Each row was made from one small tree. Brackets hold a mark, then the marks that hang from it, in alphabetical order. Every link used is in the known rows. Write each row's tree.
Each row is shifted at random along 4 fixed directions that mean nothing.
Known rows
{beno {rali {lavot relo}}}: [-132  -43  175  -36  147  147  -94   37   84 -123   91  -34   28   80
   82   68 -271  232   52  232  -32   23  -47   49    1  -40   14  111
    4  -24   30  -35   79  219   51 -175  -81   36 -111   98   34  -38
    9  112]
{mede banu {duvases {lavot beno} rali {rekosu zefale}}}: [  96  -21 -209  147  -91 -283  -58  -30  -45   68 -140  367  234 -274
  227  -60  100  -61 -269   45  467 -112   82 -136 -106 -108   26    0
  245  -34 -189   74 -161 -194  119  -86   52  -33 -128   26  -90   94
 -226 -121]
{kebad {duvases lavot {rali beno}}}: [  36  -81 -265  155 -153 -332 -126   57  -91  -42  -48  187  186 -146
  166  -71   48  -34  -61   41  355 -140    9 -181 -115  -93   20  -52
  277 -171  -94    2  -41  -91   29  -17  128  101   42   29 -190  -30
 -257  -17]
{banu {beno lavot rali} nulad {relo duvases}}: [-410 -122   23  -96   91  -43 -101  190 -109 -205   24  -10  -71   41
   62  -29 -319  124  241  297 -219  -28  -21   69 -179    3    6   18
  118 -185  207   36  285  141  139 -119  202  124   90   12  103 -281
 -174  330]
{zefale {kebad {mede duvases} {relo nulad}} {rali beno} rekosu}: [-160  -54 -184  246 -105 -327 -157 -205 -176  -84  391   44  118 -175
   90 -182 -200   82   13  145  192 -146   81  -44 -174 -155 -217  -78
  312 -265 -188 -130 -235 -272   18   16  298  226  190  -96  -78 -206
 -339   77]
{kebad banu {relo duvases}}: [ 264   36  -95  -47 -119  -20 -158  256  133  -53  150   54  279   59
   93  -53  -59 -127   32    7  323  143 -147 -170  -79  -39  -27 -172
   -3 -138 -115  240   61  327 -177 -275  -29   -4  -90    7   35 -188
  131   52]
{duvases {rali {beno lavot}}}: [-234 -111   29  -12   30  -95 -115   98  -78 -221   84   57  -35  -29
  159   36 -203  167  149  216  -92 -128  -65  -58 -204   66  -41   10
  210 -192  108  -21  185  116  174  -81  182   94  126   25  -71 -184
 -217  247]
{relo {duvases rali} {nulad banu beno}}: [   6  -59 -175   21   79 -241  -71   44   24   -3  -95  152  180  -65
   85    4   16   49  -45  135  245   57   68  -53  -52  -31   29   95
  167  -42   55 -107   12  -60   90  -82  -26   90   12   29  -64  -23
 -226   38]
{relo {duvases {rekosu rali}} {kebad {banu beno}} nulad}: [ 174  -87  -48   88  -13   -7   36  155  192  -46   70  -27  243  105
   44   18 -128   27 -186    4  212   49    9   51   35 -268 -101   11
 -174   -8 -167   84 -131  135 -155 -188 -110   76 -156  -36  178  -47
  244 -177]
{relo {duvases {lavot beno} rali} {kebad mede} {nulad banu}}: [-138  -97  -46  279  175 -121   27 -162   44   -9  -63   78  -42  -84
   -5  139 -192  351 -124  231   56 -172  171  103   31 -176   95  283
  188  141  -76 -312  -77 -138  216   55 -125  172 -105  112  -35  205
 -220 -142]
{relo duvases {nulad {banu beno}}}: [-191 -156  -62   49  106 -111  -39  -22   17  -76   96   34   61  -45
   17    2 -233  170   14  210   25   -3  103   39  -56  -68  -83  135
  120  -93   43 -127   33  -61  129  -77   72  183  106   -1   20 -133
 -228  116]
{zefale {kebad {banu relo}} {rali beno} rekosu}: [-246 -154  -22  210  121  -20  -95 -208 -123  -67  391 -104   68  -35
   45   19 -299  235  -15  316  -27 -137   93   47  -87 -128 -201  146
   80 -155   57 -198 -164 -198   18   -8  147  192   99  -60  -73  -83
 -235  197]
{nulad {banu relo} {beno {lavot rali}}}: [-158  -52   20   34  221  -35 -117  -91   23   -9  -49   79   14  -74
   67   50 -177  231  -59  293   51   58   69   45   34  -20   84  220
  156   35  131 -176   28  -40  176  -40  -79   63 -162  131  -71   26
 -265  129]
{lavot {relo duvases nulad}}: [ 255   44 -208  -39   36  -48   10   58  217  167 -246  212  428   27
   37   13  105 -119 -175   29  552  212  138  -53  135  -79  252    1
  -44  136  -31  148  -17   74 -145 -165 -378  -18 -226   65   24  137
   -5 -195]
{duvases {lavot beno rekosu zefale} rali}: [-242  -35  -52   93   35 -115  -83   25  -72 -145  -68  234  -61  -82
  130   40 -145  132  172  223   40 -194   20  -93 -141   29  122   55
  355  -70   19   38  139  -15  205  -44   13   94   88   68  -88   45
 -270  146]
{mede {banu beno nulad relo} {duvases rali rekosu}}: [-109  -88 -126  -69   17  -42  -86  191  -66  -27   29  115  194  -66
  147 -138  -84 -121   -7  177  204   49  -40  -33 -186 -115 -124  -72
   18 -181   55  205   31   43  -33 -302  126   49   42  -37  165 -166
  -38  174]
{lavot rekosu {relo nulad} zefale}: [-154   -6   17  -93  -59  -33 -126  181   76 -241  166  126   43   93
  103  -71 -243   -6  312  113   20   53 -108  -95 -132   17  -31 -150
  195 -207  -80  230  142  228    8 -237   76   99  191  -31  138 -268
    5  185]
{duvases {rekosu {mede banu} {zefale beno}}}: [-127  -62   85   39  130   21   29  -84  -46   -9   46  181  115  -91
  154  131 -144  169  -99  237   49 -177  152   12 -137   19  -36   99
  130    5   78  -61   71  -41  190 -117   20  -46 -118  -14  -44   40
 -251  118]
{relo {kebad {duvases {lavot zefale} rali {rekosu {mede banu}}}}}: [ -31    6   76  115   28    4    2  141   -8 -112   -4  175    1   12
  131  130 -115  121    9  149   23 -177  -42  -52 -150  -65   41  -15
  134  -28  -58   41   84  166  117 -168   35   -4 -131   42   90   46
   32   23]
{rali beno {lavot rekosu zefale}}: [-218  -85   89   41  200  163   -8 -124   62  -41  -58   10   25   70
  -13  162 -296  296   76  345   13  -81  110   35   16   72  145  174
  146   95  161  -94  202   66  128  -49 -225   68  -66   94  -87  170
 -170  123]
{beno {lavot nulad {rekosu rali} {relo duvases {kebad mede}}}}: [ -26  -50  116  281  -41  -28  -28 -177  204 -137  170   -6  -17    7
   37  -25 -314  304 -177   55  115  -69   51  123  174 -390  -44  137
   41   28 -474 -123 -363  -47   -2  -12  -98  172 -194  100  147   26
  117 -306]
{rali beno {lavot nulad relo {zefale kebad}}}: [-147   85 -182  -96   -3 -145  -55   25  -84  -17 -178  197  242   82
   71  -27  -16  -54  248  186  301    1   74  -92  -53  188  281 -117
  338  -12  181  136  285   31    9  -95  -89  -46  -32   13 -151   31
 -225  119]
{banu {nulad {beno lavot rali}} {relo duvases}}: [ -86  -82 -243  104   29 -294  -84  -75  -24   61 -234  189  170 -169
   74  -61  -33   48 -170  156  280   45  152    3   39 -119  173  108
  182    2   39 -100  -54 -212  104   68  -10  133 -118   95  -81   -7
 -363    2]
{banu {beno lavot rali}}: [ -76  -77   24  -44 -135 -142 -173  222   31 -214  244   16   40   -8
  221 -180 -185   -7   64   47    7   72 -176  -79 -125 -128 -219 -111
   31 -299 -163  168  -37  173  -37 -176  278  111   81   11   69 -384
   64  183]
{rali beno {lavot {relo duvases}}}: [ 145  -19   26 -106   65  155  -37  119  214   29  -25  -69  324  214
   39   -4  -92   41  -25  131  317  187  -15   -2   97  -67   43   12
 -147   71  -32   85   76  269 -219 -247 -311  -67 -199   59    5   80
  231  -88]
{banu nulad {relo {duvases {lavot rekosu}}}}: [  -6 -100  -11    6   -3   64  -50  209  132  -66  116   10  172  125
   56  -82 -155  -19   37   99  144  105  -65  -30   -4 -236 -115   -9
 -142 -103 -115  133  -50  167 -174 -256  -63   93   12   -2  169 -111
  212   14]
{zefale beno {rali lavot} {rekosu {mede banu}}}: [ -36  -68 -260  198    6 -274  -15 -317 -160  168    3  246  362 -252
  140  -82   46   10 -261  167  431 -100  300  -15  -13  -56   21   88
  203  -10   22 -121 -221 -445   37  125   56   48  -79  -76 -257  103
 -546   14]
{mede banu {duvases {lavot rali {relo nulad} zefale} rekosu}}: [-252  -51  177  106  103   67  -74  -36   51 -207  254   97 -138  -28
   83  -22 -367  234   52  223  -76  -81  -61   67  -76 -161 -113   93
  139  -87 -224  -19 -106   74  171 -233   98  100   56   21  218 -108
   13   53]
{mede {duvases {rekosu rali}}}: [-142 -140   18  172   51 -110  -41 -174  -35 -129  108  170   27 -236
  121   48 -212  225 -182  153   80 -203  106   11 -104 -134 -108  130
  191 -118 -101 -153 -151 -172  240  -48  125  171    7   23   10  -62
 -310   16]
{banu {beno {lavot zefale} rali} nulad {relo kebad}}: [-300  -44 -142  -63   13 -182  -72  158 -112  -88 -156  148   55  -18
   73  -43 -178   -4  172  204   -9   18   44   14 -111   51  182  -59
  217  -98  201  131  249   45  110  -39  133  107   -1   41   64 -179
 -243  226]
{rekosu {mede {banu relo} duvases}}: [ 122  -34  131 -127  -31  165  -46  153  171  -51  275   39  254   51
  167 -115 -141  -59 -124   60  220  198  -94   -5  -27 -169 -258  -70
 -213 -127 -208  211 -142  262 -158 -411   26  -28 -171   -6  236 -222
  278   31]
{duvases {lavot rali} {rekosu zefale}}: [  83  -20  -59   91  -15 -119  -45   91   51   13  -55  213  196  -45
  165   46   -1   10 -136   47  269  -58   23 -118  -36 -132   41   16
   82  -36  -96   55  -84   31    9 -118  -49  -15 -117   41  -30   76
  -29  -92]
{duvases {rali {lavot nulad}} rekosu}: [ -30  -46  -97   47    0 -112  -76  114    3  -81  -72  138  167   -2
  148   10  -36   18   23  113  205  -83  -44 -111 -104  -67   46  -25
  140 -102   22   69   38   52   18 -129    4   41   43   13  -46   -1
  -80   45]
{kebad {banu beno nulad relo} {duvases rekosu}}: [-195 -161 -101  169   39  -35 -122   31  -59  -80  128  -22   13  -62
   32   -3 -296  124   31  257   32 -153   19  -32 -134 -176  -88   43
  157 -167   39  -13   56  -34   56 -120  118  185   59    9   34 -116
 -172  174]
{kebad banu {relo nulad}}: [ 163  -68  -96  204    5  -44  -96  -58  153   36  142   50  187  -88
   37   31 -168  109 -220   68  300   14   32  -53   70 -201   -7   92
   24  -11 -167  -25 -195   25  -32 -100  -97  129 -122   66   -5  -17
  -81  -89]
{zefale {rali beno {lavot relo}} {rekosu mede}}: [-269 -178 -123  248  -68 -286 -105 -279 -168  -98  224   54  134 -141
  124 -102 -238  218  -36  182  122 -219  161   -1  -74 -139 -145   69
  314 -211 -117 -237 -214 -359   97  144  267  182  163  -59 -208  -71
 -467   30]
{beno {lavot {relo {kebad banu} nulad} zefale} rali}: [-202   15  -72  103   32 -168  -87  -42  -14 -131  -95  201  -59  -81
   42  105 -248  178   86  194  -15  -80   52    9  -53   88  287   25
  353   -2   46    1  168   38  272   50   60  107  -68   81   -4  -87
 -322  108]
{kebad {duvases {rali {lavot zefale}}} mede relo}: [ -48   33  -12  204   67  -37 -143  -53  -36   -9  -37   38    0  -54
   10  136 -214  252   42  253  162 -202   32  -85  -48  -43  213   76
  308   26    3 -121  111   92  101  -24 -104   49 -190  149 -120  179
 -205    8]
{beno {rali {lavot nulad rekosu}}}: [-109  -69 -216  203  -35 -246  -69 -227  -10    9 -170  238  142 -194
   87  -26  -84  102 -157  127  317  -90  161  -33   67  -94  195  107
  304   -7  -71  -68 -136 -264  150  123  -30  168  -39   83 -166   85
 -420  -43]
{nulad {banu {beno {lavot rekosu {zefale kebad}} rali} relo}}: [ -66  -53 -145  167 -161 -296 -196  -34   14  -53  200   63   99  -87
  166 -251 -146   -5  -96   71  205   95  -58  -71   35 -259 -142  -28
  135 -223 -288   65 -319 -187  -69   -7  235  143    0   28    4 -210
  -15   37]
{beno {lavot nulad {rekosu mede} relo} rali}: [ -55  -19 -207  226 -279 -408 -151 -143   18  -99  -13  301  109 -207
  227 -206  -71    0 -148  -42  335  -77   41  -97   36 -234   63  -67
  359 -189 -410   69 -313 -254   98   95  201  138   -9   65  -89 -136
 -289 -127]
{rekosu {rali beno {lavot {nulad banu} {zefale kebad}}}}: [-338  -58  268  -76  138  105  -60   49  -22 -274  318 -167  -79  234
   76   50 -376  305  278  290 -235  -89  -88   82  -86    7 -187  109
   78 -137   60 -108  127  192   59 -224  119   14   25  -25   34 -162
  118  237]
{lavot {rali beno} relo {zefale rekosu}}: [-346  -90  109  -15  -57  -51 -198   47  -51 -343  454  -60  -73   96
  142 -141 -406  155  345  208 -160  -63 -142  -27 -187  -58 -261  -81
  235 -334 -146   41   -2  107   17 -181  285  164  321  -60   68 -333
  -51  264]

Which tree is each row?
[-107  -25    5  -83   81   -3  -51  147   88  -71   38  -10  142  164
   12  -32 -224   85  173  166   68  142  -15   31   10    3   15   -8
   65  -17   44   63  159  182  -44 -189  -59   31  -35   14   93  -93
   71   68] => {rali {lavot {relo kebad {nulad {banu beno}}} zefale}}
[ -56  -64 -134 -106 -108 -146 -130  294  -71 -201   52   39  190   70
  126  -66  -79  -93  211   87  116    4 -113  -96 -215   34  -49 -204
  156 -237   74  162  204  233  -67 -195  158   76   92  -42   24 -249
  -33  161] => {banu {relo {kebad {duvases {rali beno}}}}}
[-462 -157   33   39  207    2  -66 -189 -181 -109   62  112 -109 -242
   42   40 -369  273  -13  396 -135 -127  150  144 -145   47    4  199
  260  -83  196 -151  109 -134  378  -47  198  189    8   63   39 -130
 -526  307] => {mede {banu {beno rali} relo} duvases}
[ 192  138 -170  -31  -93 -179  -99   99   26   51  -17  189  327   -6
  181 -159  175 -210  -50   26  470  116   13 -118    1  -40   84 -154
   76  -43  -85  215  -34   49 -200 -151 -117  -70 -216   -5 -103  -43
   30    0] => {zefale {beno {lavot rali}} {kebad duvases}}
[ -99  -88  -68   34  -33 -147  -49   15    6 -171   95  147  124  -58
   53  -26 -176   85   77   79   90   -6   44   -7  -78  -17  -13  -46
  190 -118  -74  -16   25   24   84  -73   90  186   95   -2   58 -185
 -203   27] => {lavot {relo duvases kebad}}
[ -89  -89 -314   70 -101 -384 -174  -67 -129    8  115  115  330 -125
  143 -243    3  -99  -20   88  381   31   74  -89  -34 -104  -94  -17
  226 -207  -57  -22 -197 -287  -74    2  224   84  121  -86 -190 -165
 -328   77] => {zefale beno {rali {lavot {nulad {banu relo}}}}}
[ -66   44  207  -22   59  117 -180  291   57 -269  214  -85 -126  162
  116   90 -318  177  227  219 -196  -96 -229  -42 -238  -36  -99  -80
  124 -171   -6   59  279  462   83 -304   82  -18  -89   40   96 -218
  146  255] => {kebad banu {duvases {rekosu mede}} {relo {nulad {beno rali}}}}
[-210  -32   78 -107  236  142  -40   64   38  -31    9   29   29   74
   48   92 -202  158  127  311  -14   33   44   26  -54   58   38  148
   70    0  220    2  237  144  115 -227 -121   35  -48   86   18  -14
  -99  245] => {lavot {nulad {banu beno}}}
[  -2  153  -25 -128  -10 -106  -88  186 -120  -36 -141  154  175   52
  135  121  -26   -2  172  157  163  -89   16 -111 -192  218  246 -164
  269  -34  239  136  408  268   62 -115  -22 -189 -302   27 -135  -18
 -163  140] => {rekosu {rali {beno lavot}} {zefale {kebad mede relo}}}
[ -14  -11   67  -23   43  102  -16  282   66 -179   26  -33   57  215
   93  165 -172   95  148  178  -46 -129  -98  -22 -204    4    5  -90
   52  -69   82  104  299  387   11 -253  -47  -26  -79  -15   80  -48
  171  103] => {relo {kebad banu {duvases {rali beno} {rekosu mede}}} nulad}
[-239  -41  -84  127 -233 -322 -118 -110  -31 -218  121  242   54 -100
  213 -190 -198   63   76   24  198 -173   74  -39  -34 -183  -60  -50
  445 -212 -400   63 -222 -190  105  -14  201  109   88   -7  -49 -135
 -245  -96] => {lavot beno nulad rali {rekosu mede zefale} relo}
[  48   57   98  -10    9   41 -120  260  104  -72   61   47   60  155
  146   43  -68   42   86  124  142  -11 -135 -126  -64 -119  -42   16
   41  -83 -132  118   47  266  -56 -293  -81 -100 -137   62   38   21
  279   26] => {kebad {duvases {lavot {nulad banu} {rekosu zefale}} rali}}
[  17  -55   12  -47   91  -57   39  174   97 -150  -48   87  158   86
   60   73  -95   76   11   76   58   28   21   52  -82  -63  -30   -3
   -3  -10   41   -8   98  160   25 -175  -84   74  -57  -34  139  -86
   33  -20] => {relo {duvases {rekosu rali}} kebad {nulad beno}}
[-353 -167  176  -15  -41 -104  -64   80 -154 -389  288   39  -74  -16
  164   24 -361  248  233  154 -273 -254  -45    9 -250   22 -230  -20
  240 -319   32  -92  141  117  222  -96  418  123  152  -83    1 -357
 -252  255] => {rekosu mede {rali lavot}}
[ -34  -25  127    6   -3  109  -90   68  191 -120  292  -89  122  190
  121 -126 -250   90   96  135  129   84 -106  -22   38 -212 -207    7
  -71  -83 -254  126 -141  150 -210 -268  -95   45   22    1   86  -81
  312   29] => {rali {lavot beno nulad {zefale rekosu}}}
[-170 -111   11  180  146 -119 -126  -80  -23 -127   29   56  -82 -124
   42   69 -257  296  -28  268  -78  -90   22   15  -95  -59  -29  122
  260  -51   50 -247   60  -83  249   18   87  165  -45   85  -35  -70
 -272  130] => {nulad {banu {relo {kebad {duvases rekosu}}}} {beno lavot}}
[   0  -70   20   28 -168 -125  -64  -33   65  -88  191   88  191  -69
  214 -212 -154   26 -209   10  286   30    3   41   14 -256 -217  -26
   10 -159 -367   80 -279  -33  -50 -198  168   -2 -169  -11   98 -209
   47 -112] => {rekosu {mede {banu nulad} duvases} {rali {beno {lavot relo}}}}
